Here is a tiny trained network, its code and every weight. The questions are about switching its units off for an input and a target symbol, where a switched-off unit gives its printed mean instead of its output.

import numpy as np


def w(rows, s, z=0):
    codes = np.array(rows[::2]) - 128.0
    scale = np.full(codes.shape[1], s)
    scale[-1] = z or s
    return codes * scale


def f(y):
    return y / 2 * (1 + np.tanh(0.7978845608 * (y + 0.044715 * y**3)))


def softmax(a):
    e = np.exp(a - a.max(-1, keepdims=True))
    return e / e.sum(-1, keepdims=True)


def log_softmax(a):
    a = a - a.max(-1, keepdims=True)
    return a - np.log(np.exp(a).sum(-1, keepdims=True))


def net(x, mask):
    ids = ['ΔΠΩεμξστφψ'.index(c) for c in x.split()]
    T = len(ids)
    res = E[ids] + P[:T]
    r = res
    for j in range(2):
        rows = slice(2 * j, 2 * j + 2)
        q, k, v = (r @ M[0][rows].T for M in (Q, K, V))
        z = softmax(np.where(np.tri(T) > 0, q @ k.T / 2**0.5, -1e9)) @ v
        o = O[0][rows]
        res = res + np.where(mask[j], z, o[:, -1]) @ o[:, :-1]
    y = f(res @ A[0][:, :-1].T + A[0][:, -1])
    res = res + np.where(mask[2:6], y, B[0][:, -1]) @ B[0][:, :-1]
    return log_softmax(res[-1] @ U[:, :-1].T + U[:, -1])


Q, K, V, O, A, B = {}, {}, {}, {}, {}, {}
E = w([
[188,133,101,39,117,107],'Δ',
[150,139,93,121,116,166],'Π',
[35,94,80,152,170,166],'Ω',
[133,119,102,83,131,167],'ε',
[103,165,120,213,113,236],'μ',
[232,193,158,95,99,189],'ξ',
[117,109,110,89,120,138],'σ',
[60,59,51,82,161,83],'τ',
[61,89,23,136,43,56],'φ',
[55,148,195,192,6,153],'ψ',
],0.012)
P = w([
[108,253,111,122,163,111],'0',
[174,142,119,86,71,183],'1',
[148,134,115,58,93,163],'2',
[130,104,135,117,184,188],'3',
[116,125,132,141,99,122],'4',
[103,152,135,149,87,94],'5',
[96,164,125,111,171,126],'6',
[54,147,93,104,161,121],'7',
[59,173,112,113,92,51],'8',
[90,217,131,112,108,87],'9',
[63,219,101,103,127,167],'10',
[25,219,83,103,118,126],'11',
],0.011)
Q[0] = w([
[221,1,94,178,190,185],'head 1',
[161,87,192,202,128,43],'head 1',
[227,28,160,192,181,92],'head 2',
[109,237,61,28,106,147],'head 2',
],0.0068)
K[0] = w([
[198,33,81,160,55,168],'head 1',
[164,8,100,79,178,224],'head 1',
[152,2,144,156,77,200],'head 2',
[91,152,120,171,184,81],'head 2',
],0.0079)
V[0] = w([
[54,86,64,130,166,98],'head 1',
[152,120,109,40,249,144],'head 1',
[164,159,82,96,75,80],'head 2',
[136,143,168,34,158,20],'head 2',
],0.012)
O[0] = w([
[175,83,76,175,85,214,227],'head 1',
[110,142,117,113,229,251,49],'head 1',
[190,136,116,160,237,70,253],'head 2',
[148,77,224,125,204,187,141],'head 2',
],0.014,0.0058)
A[0] = w([
[182,82,110,141,129,87,34],'neuron 1',
[203,34,204,115,163,125,254],'neuron 2',
[120,119,146,113,65,51,88],'neuron 3',
[121,83,254,178,160,123,41],'neuron 4',
],0.0079,0.0027)
B[0] = w([
[39,236,159,170,53,194,222],'neuron 1',
[73,107,102,189,104,38,201],'neuron 2',
[190,62,218,95,122,254,255],'neuron 3',
[69,134,120,210,54,174,131],'neuron 4',
],0.0057,0.0053)
U = w([
[74,59,202,162,167,96,108],'Δ',
[98,153,106,82,110,89,38],'Π',
[74,147,83,60,64,198,170],'Ω',
[101,143,128,80,117,134,95],'ε',
[25,231,103,58,35,80,15],'μ',
[11,220,154,40,119,38,226],'ξ',
[106,109,142,77,117,124,86],'σ',
[168,6,147,93,131,179,94],'τ',
[189,77,66,183,99,31,254],'φ',
[57,62,252,94,49,108,192],'ψ',
],0.0044,0.0033)

Each question gives the input, a string of symbols that net reads in full, and the target symbol t.
The units are the heads (2 rows each of Q, K, V and O) and the neurons (one row each of A and B). Each row of codes is followed by its name. A weight is (code - 128) times the scale printed after its matrix; where a second scale follows, it is the last column's (O, A, B and U).
mask holds one flag per unit, heads first, then neurons. A switched-off unit (its flag False) gives its mean, the last column of its rows in O or B, instead of its output. The means were averaged over made-up inputs and are rounded, as every weight is.
A unit's drop is (log p(t) with every unit on - log p(t) with that unit switched off) / (log p(t) with every unit on - log p(t) with every unit switched off).
The circuit of an input: a set's keep is (log p(t) with only the set's units on - log p(t) with every unit switched off) / (log p(t) with every unit on - log p(t) with every unit switched off). Starting from all 6 units, units are removed one at a time, each time the one whose removal leaves the highest keep (on an exact tie, the one counted first), for as long as the keep stays at least 0.8.
circuit, biggest first: the units of the circuit, biggest drop first
k most important neurons: the k neurons with the biggest drops, biggest first
heads that matter: for each layer, one digit per head in row order, 1 if its drop is at least 0.15 and else 0, layers parted by /
drop when u is switched off: that unit's drop, to one decimal
input ξ φ Π, target ξ: heads that matter	10
input Δ Δ φ ψ, target Δ: circuit, biggest first	[head 2; head 1]
input Ω Ω Π, target Ω: heads that matter	11
input Δ φ Π, target Δ: circuit, biggest first	[head 2; head 1; neuron 2]
input Ω φ φ Ω φ ψ ε, target ψ: heads that matter	11
input Δ ξ φ, target Δ: heads that matter	11
input φ ψ ψ ξ, target ψ: heads that matter	10
input φ φ φ μ, target φ: circuit, biggest first	[head 1; head 2]
input ε ξ Δ Π τ ε φ ψ ψ Π φ ε, target ψ: circuit, biggest first	[head 1; neuron 3]
input Ω ε ξ, target Ω: circuit, biggest first	[head 2; head 1]
input Δ φ Ω ε φ φ Δ φ φ φ ξ, target φ: circuit, biggest first	[head 2; head 1; neuron 2]
input φ φ σ, target φ: circuit, biggest first	[head 2; head 1]
input φ φ Ω τ φ ε ξ φ φ φ Δ, target φ: most important neuron	[neuron 2]
input Ω ξ φ, target Ω: most important neuron	[neuron 2]
input φ φ ψ ξ Ω ξ φ Ω φ φ Ω ε, target φ: drop when neuron 1 is switched off	-0.1
input ψ φ ψ φ Ω ξ Ω σ φ φ ε ψ, target ψ: drop when neuron 3 is switched off	0.9
input ξ Δ τ ξ Δ φ, target ξ: drop when head 1 is switched off	1.0
